Below is a small trained network, with its code and all its weights. Each question gives an input and a class and asks what happens when units are switched off, that is, made to give their printed mean instead of their output.

import numpy as np


def w(rows, s, z=0):
    codes = np.array(rows[::2]) - 128.0
    scale = np.full(codes.shape[1], s)
    scale[-1] = z or s
    return codes * scale


def norm(h):
    return h / np.sqrt((h * h).mean(-1, keepdims=True) + 1e-5)


def f(y):
    return np.maximum(y, 0)


def log_softmax(a):
    a = a - a.max(-1, keepdims=True)
    return a - np.log(np.exp(a).sum(-1, keepdims=True))


def net(x, mask):
    res = np.array(x, float).reshape(1, 3) / 4 @ E
    u = 0
    for l in range(2):
        y = f(norm(res) @ A[l][:, :-1].T + A[l][:, -1])
        res = res + np.where(mask[u : u + 10], y, B[l][:, -1]) @ B[l][:, :-1]
        u += 10
    return log_softmax(norm(res)[-1] @ U[:, :-1].T + U[:, -1])


A, B = {}, {}
E = w([
[173,159,146,159,178,156,98],'x0',
[172,180,139,141,130,151,247],'x1',
[162,43,153,102,112,129,161],'x2',
],0.012)
A[0] = w([
[54,177,113,107,101,42,160,53],'L0N1',
[175,129,125,72,128,102,42,176],'L0N2',
[13,163,110,33,123,86,121,204],'L0N3',
[167,174,102,171,127,204,163,170],'L0N4',
[116,161,142,171,213,6,80,103],'L0N5',
[124,74,142,58,159,123,140,12],'L0N6',
[201,61,127,151,89,128,73,164],'L0N7',
[91,222,74,126,108,118,132,65],'L0N8',
[99,113,255,175,156,99,189,17],'L0N9',
[154,204,131,174,194,167,148,2],'L0N10',
],0.0082,0.0025)
B[0] = w([
[130,25,164,184,136,124,152,203],'L0N1',
[177,130,167,131,171,119,254,219],'L0N2',
[85,105,86,137,114,136,83,254],'L0N3',
[177,99,88,78,115,125,115,226],'L0N4',
[143,187,136,170,196,33,120,203],'L0N5',
[79,120,85,181,198,124,87,164],'L0N6',
[122,76,199,114,156,201,125,210],'L0N7',
[134,133,134,56,191,118,94,211],'L0N8',
[125,157,144,123,134,69,155,166],'L0N9',
[184,98,79,122,99,204,93,208],'L0N10',
],0.0082,0.0059)
A[1] = w([
[254,77,203,94,151,147,153,189],'L1N1',
[61,127,72,78,73,66,185,46],'L1N2',
[133,120,62,78,194,105,152,117],'L1N3',
[224,157,174,184,40,106,222,89],'L1N4',
[140,157,111,41,52,85,89,5],'L1N5',
[190,208,73,91,201,144,53,99],'L1N6',
[145,150,178,47,4,71,182,189],'L1N7',
[52,71,146,179,136,84,157,50],'L1N8',
[46,114,119,203,143,152,172,119],'L1N9',
[192,189,110,253,92,169,187,172],'L1N10',
],0.0068,0.0024)
B[1] = w([
[107,103,212,148,168,147,196,254],'L1N1',
[64,103,164,163,98,108,78,171],'L1N2',
[146,207,65,78,148,88,38,174],'L1N3',
[65,165,174,72,74,103,188,188],'L1N4',
[153,148,130,120,119,71,137,129],'L1N5',
[140,192,99,185,59,177,132,207],'L1N6',
[142,100,112,90,103,2,81,174],'L1N7',
[130,97,57,170,113,160,90,183],'L1N8',
[133,97,112,83,81,145,71,157],'L1N9',
[147,175,84,68,36,137,123,179],'L1N10',
],0.0075)
U = w([
[118,171,176,164,132,97,126,5],'0',
[124,149,179,71,87,70,254,148],'1',
[94,214,74,156,200,88,89,58],'2',
[167,160,78,96,113,186,190,179],'3',
[73,56,100,137,95,113,119,251],'4',
[144,45,206,145,217,176,201,119],'5',
],0.0097,0.0026)

Each question gives the input, the list of numbers given to net, and the class t.
The units are the neurons (one row each of A and B). Each row of codes is followed by its name. A weight is (code - 128) times the scale printed after its matrix; where a second scale follows, it is the last column's (A, B and U).
mask holds one flag per neuron, layer by layer. A switched-off neuron (its flag False) gives its mean, the last column of its row in B, instead of its output. The means were averaged over made-up inputs and are rounded, as every weight is.
A unit's drop is (log p(t) with every unit on - log p(t) with that unit switched off) / (log p(t) with every unit on - log p(t) with every unit switched off).
The circuit of an input: a set's keep is (log p(t) with only the set's units on - log p(t) with every unit switched off) / (log p(t) with every unit on - log p(t) with every unit switched off). Starting from the 12 units with the biggest drops (on a tie, the unit counted first), units are removed one at a time, each time the one whose removal leaves the highest keep (on an exact tie, the one counted first), for as long as the keep stays at least 0.8.
circuit, biggest first: the units of the circuit, biggest drop first
top k neurons: the k neurons with the biggest drops, biggest first
top k neurons in layer l: the k neurons of layer l with the biggest drops, biggest first
drop of u: that unit's drop, to one decimal
input [-6,5,-8], class 2: circuit, biggest first : [L0N8; L1N3]
input [4,1,-3], class 3: circuit, biggest first : [L0N10]
input [0,-5,-1], class 2: top 2 neurons in layer 0 : [L0N5; L0N1]
input [6,-4,1], class 5: top 2 neurons : [L0N7; L0N2]
input [8,7,4], class 1: circuit, biggest first : [L1N4; L1N10]
input [8,2,3], class 3: top 3 neurons : [L0N10; L0N1; L1N10]
input [3,-7,0], class 5: top 2 neurons : [L0N2; L0N7]
input [2,2,-5], class 3: top 2 neurons : [L0N10; L1N6]
input [6,6,4], class 1: top 2 neurons in layer 1 : [L1N4; L1N1]
input [8,4,-5], class 3: drop of L0N10 : 0.3
input [4,1,0], class 3: drop of L0N10 : 0.1
input [-5,1,4], class 4: drop of L0N8 : 0.0
input [2,-8,5], class 5: drop of L0N2 : 0.2
input [2,-5,1], class 5: circuit, biggest first : [L0N2]
